Here is a tiny trained network, its code and every weight. The questions are about switching its units off for an input and a class, where a switched-off unit gives its printed mean instead of its output.

import numpy as np


def w(rows, s, z=0):
    codes = np.array(rows[::2]) - 128.0
    scale = np.full(codes.shape[1], s)
    scale[-1] = z or s
    return codes * scale


def f(y):
    return np.maximum(y, 0)


def log_softmax(a):
    a = a - a.max(-1, keepdims=True)
    return a - np.log(np.exp(a).sum(-1, keepdims=True))


def net(x, mask):
    res = np.array(x, float).reshape(1, 7) / 4 @ E
    y = f(res @ A[0][:, :-1].T + A[0][:, -1])
    res = res + np.where(mask, y, B[0][:, -1]) @ B[0][:, :-1]
    return log_softmax(res[-1] @ U[:, :-1].T + U[:, -1])


A, B = {}, {}
E = w([
[2,153,89,90,121,60],'x0',
[122,144,99,228,92,115],'x1',
[105,170,173,188,127,134],'x2',
[79,106,141,176,158,169],'x3',
[126,201,104,115,59,201],'x4',
[71,152,83,89,112,195],'x5',
[128,80,78,172,146,144],'x6',
],0.0082)
A[0] = w([
[92,54,93,70,143,204,247],'neuron 0',
[121,70,1,229,96,120,253],'neuron 1',
[133,74,112,79,159,83,151],'neuron 2',
[76,196,154,138,40,37,114],'neuron 3',
[145,144,149,119,102,240,205],'neuron 4',
[141,214,170,85,17,135,156],'neuron 5',
[118,113,130,101,143,68,150],'neuron 6',
[153,46,93,72,73,59,185],'neuron 7',
[164,89,212,152,75,116,215],'neuron 8',
[50,91,199,53,106,121,168],'neuron 9',
[152,79,44,67,152,202,226],'neuron 10',
[116,154,116,108,99,104,183],'neuron 11',
[105,102,241,141,37,145,185],'neuron 12',
[75,48,196,215,189,75,164],'neuron 13',
],0.0099,0.0049)
B[0] = w([
[115,51,140,110,110,117,241],'neuron 0',
[95,142,143,129,65,148,254],'neuron 1',
[107,143,79,55,69,122,196],'neuron 2',
[134,131,93,189,81,113,212],'neuron 3',
[122,46,81,174,132,118,229],'neuron 4',
[162,100,121,211,187,116,228],'neuron 5',
[112,135,112,78,85,99,180],'neuron 6',
[105,91,140,75,2,143,214],'neuron 7',
[86,109,164,90,169,95,195],'neuron 8',
[106,70,139,132,161,79,217],'neuron 9',
[149,14,91,80,72,129,242],'neuron 10',
[109,107,166,137,114,74,183],'neuron 11',
[122,107,155,172,193,105,181],'neuron 12',
[74,209,181,143,215,89,223],'neuron 13',
],0.009)
U = w([
[122,111,129,108,166,137,56],'0',
[48,44,250,122,184,80,167],'1',
[98,53,111,57,63,131,178],'2',
[140,171,111,37,180,200,1],'3',
[100,175,94,151,63,156,171],'4',
[64,191,184,97,113,129,105],'5',
[101,56,93,89,117,171,79],'6',
[161,110,153,131,148,123,117],'7',
],0.011,0.0052)

Each question gives the input, the list of numbers given to net, and the class t.
The units are the neurons (one row each of A and B). Each row of codes is followed by its name. A weight is (code - 128) times the scale printed after its matrix; where a second scale follows, it is the last column's (A, B and U).
mask holds one flag per neuron, in row order. A switched-off neuron (its flag False) gives its mean, the last column of its row in B, instead of its output. The means were averaged over made-up inputs and are rounded, as every weight is.
A unit's drop is (log p(t) with every unit on - log p(t) with that unit switched off) / (log p(t) with every unit on - log p(t) with every unit switched off).
The circuit of an input: a set's keep is (log p(t) with only the set's units on - log p(t) with every unit switched off) / (log p(t) with every unit on - log p(t) with every unit switched off). Starting from the 12 units with the biggest drops (on a tie, the unit counted first), units are removed one at a time, each time the one whose removal leaves the highest keep (on an exact tie, the one counted first), for as long as the keep stays at least 0.8.
units of the circuit, in order: the units of the circuit, biggest drop first
unit that matters most: the unit with the biggest drop
top k neurons: the k neurons with the biggest drops, biggest first
drop of u: that unit's drop, to one decimal
input [-2,6,3,-2,-5,4,8], class 4: unit that matters most : neuron 1
input [-1,2,-5,1,4,8,-8], class 6: units of the circuit, in order : (neuron 5; neuron 7; neuron 4)
input [-8,-2,-2,0,8,7,-3], class 6: units of the circuit, in order : (neuron 5; neuron 4)
input [-2,7,-3,-4,6,-1,-2], class 4: units of the circuit, in order : (neuron 0; neuron 10)
input [2,1,-6,4,-5,2,-6], class 2: top 2 neurons : (neuron 2; neuron 5)
input [3,3,-3,-6,5,-5,8], class 4: units of the circuit, in order : (neuron 0; neuron 9)
input [-7,-8,0,4,4,5,-7], class 1: top 2 neurons : (neuron 12; neuron 5)
input [4,6,2,-3,-6,6,-3], class 5: top 4 neurons : (neuron 10; neuron 4; neuron 0; neuron 5)
input [4,4,5,-2,2,-2,-3], class 4: top 3 neurons : (neuron 3; neuron 0; neuron 9)
input [7,5,-3,3,-2,-2,2], class 5: top 2 neurons : (neuron 13; neuron 10)
input [2,1,8,0,2,4,5], class 4: drop of neuron 10 : 0.2
input [6,7,1,-8,-8,1,-2], class 5: drop of neuron 13 : 0.4
input [-4,7,-5,-8,3,-8,-7], class 1: drop of neuron 13 : -0.2
input [8,7,6,5,5,-2,-4], class 4: unit that matters most : neuron 3
